Below are the code and all the weights of a small trained network. Each question names an input and a class and asks about switching units off, where a switched-off unit gives its printed mean instead of its output.

import numpy as np


def w(rows, s, z=0):
    codes = np.array(rows[::2]) - 128.0
    scale = np.full(codes.shape[1], s)
    scale[-1] = z or s
    return codes * scale


def f(y):
    return np.maximum(y, 0)


def log_softmax(a):
    a = a - a.max(-1, keepdims=True)
    return a - np.log(np.exp(a).sum(-1, keepdims=True))


def net(x, mask):
    res = np.array(x, float).reshape(1, 7) / 4 @ E
    y = f(res @ A[0][:, :-1].T + A[0][:, -1])
    res = res + np.where(mask, y, B[0][:, -1]) @ B[0][:, :-1]
    return log_softmax(res[-1] @ U[:, :-1].T + U[:, -1])


A, B = {}, {}
E = w([
[83,177,209,103,204,141,116,186,70,122,71],'x0',
[211,119,152,174,176,215,69,191,237,107,217],'x1',
[83,104,72,133,105,55,197,153,139,87,77],'x2',
[88,226,184,229,167,39,112,134,147,138,137],'x3',
[161,171,144,185,148,136,140,218,93,64,47],'x4',
[246,218,37,204,88,149,163,210,81,165,61],'x5',
[101,112,72,148,150,111,173,212,60,110,241],'x6',
],0.011)
A[0] = w([
[132,165,79,175,18,99,170,120,72,154,71,202],'neuron 1',
[134,93,148,98,80,228,73,54,78,130,1,253],'neuron 2',
[61,172,187,201,112,206,97,160,187,156,115,102],'neuron 3',
[41,88,90,175,136,52,211,149,205,46,192,195],'neuron 4',
[52,120,208,202,177,88,203,128,173,139,139,192],'neuron 5',
[97,176,253,159,164,107,66,76,132,179,149,97],'neuron 6',
],0.0076,0.0052)
B[0] = w([
[122,190,1,127,113,69,157,155,129,201,102,238],'neuron 1',
[158,129,204,89,118,104,188,212,247,180,115,249],'neuron 2',
[193,147,115,150,231,114,94,105,134,76,169,185],'neuron 3',
[148,30,106,142,81,127,42,111,21,104,78,221],'neuron 4',
[126,126,145,193,166,83,63,65,95,63,92,200],'neuron 5',
[88,178,149,144,201,105,143,69,202,102,190,218],'neuron 6',
],0.009,0.015)
U = w([
[114,194,200,183,215,95,80,86,144,83,107,76],'0',
[170,52,80,76,65,211,75,62,196,130,224,251],'1',
[214,227,147,234,155,207,81,215,111,109,143,253],'2',
[72,179,21,140,96,37,194,119,21,141,85,129],'3',
[65,54,163,179,116,87,84,142,56,50,56,18],'4',
[65,73,205,30,165,149,187,183,78,125,99,169],'5',
[2,151,225,83,160,83,117,30,87,165,151,63],'6',
[114,134,104,117,52,48,162,95,181,183,25,48],'7',
],0.0096,0.0054)

Each question gives the input, the list of numbers given to net, and the class t.
The units are the neurons (one row each of A and B). Each row of codes is followed by its name. A weight is (code - 128) times the scale printed after its matrix; where a second scale follows, it is the last column's (A, B and U).
mask holds one flag per neuron, in row order. A switched-off neuron (its flag False) gives its mean, the last column of its row in B, instead of its output. The means were averaged over made-up inputs and are rounded, as every weight is.
A unit's drop is (log p(t) with every unit on - log p(t) with that unit switched off) / (log p(t) with every unit on - log p(t) with every unit switched off).
The circuit of an input: a set's keep is (log p(t) with only the set's units on - log p(t) with every unit switched off) / (log p(t) with every unit on - log p(t) with every unit switched off). Starting from all 6 units, units are removed one at a time, each time the one whose removal leaves the highest keep (on an exact tie, the one counted first), for as long as the keep stays at least 0.8.
circuit, biggest first: the units of the circuit, biggest drop first
k most important neurons: the k neurons with the biggest drops, biggest first
drop when u is switched off: that unit's drop, to one decimal
input [-5,0,0,0,8,3,-1], class 3: circuit, biggest first	[neuron 1]
input [-3,5,5,8,7,2,2], class 4: circuit, biggest first	[neuron 4; neuron 5]
input [7,-4,-4,-6,-4,1,-7], class 5: circuit, biggest first	[neuron 1; neuron 2]
input [7,1,-8,4,-5,-8,5], class 0: circuit, biggest first	[neuron 5; neuron 3]
input [-5,0,4,-3,1,-3,7], class 4: 2 most important neurons	[neuron 4; neuron 1]
input [5,7,8,3,-7,8,5], class 3: circuit, biggest first	[neuron 2; neuron 4]
input [2,-1,7,-3,-2,-1,0], class 4: 2 most important neurons	[neuron 4; neuron 1]
input [3,-1,3,-7,-1,-6,7], class 4: 2 most important neurons	[neuron 4; neuron 2]
input [0,-8,-8,-8,-6,-7,-6], class 5: 2 most important neurons	[neuron 2; neuron 1]
input [8,3,7,6,4,7,6], class 3: 2 most important neurons	[neuron 1; neuron 2]
input [-1,-6,5,2,-3,-5,-3], class 4: 2 most important neurons	[neuron 4; neuron 5]
input [-6,-3,6,-1,-5,-8,-2], class 4: drop when neuron 4 is switched off	0.4
input [-4,8,7,7,7,2,8], class 4: drop when neuron 4 is switched off	0.6
input [7,-5,5,-5,1,-8,-2], class 5: circuit, biggest first	[neuron 2]
input [8,6,8,-8,1,5,-3], class 5: drop when neuron 5 is switched off	0.2
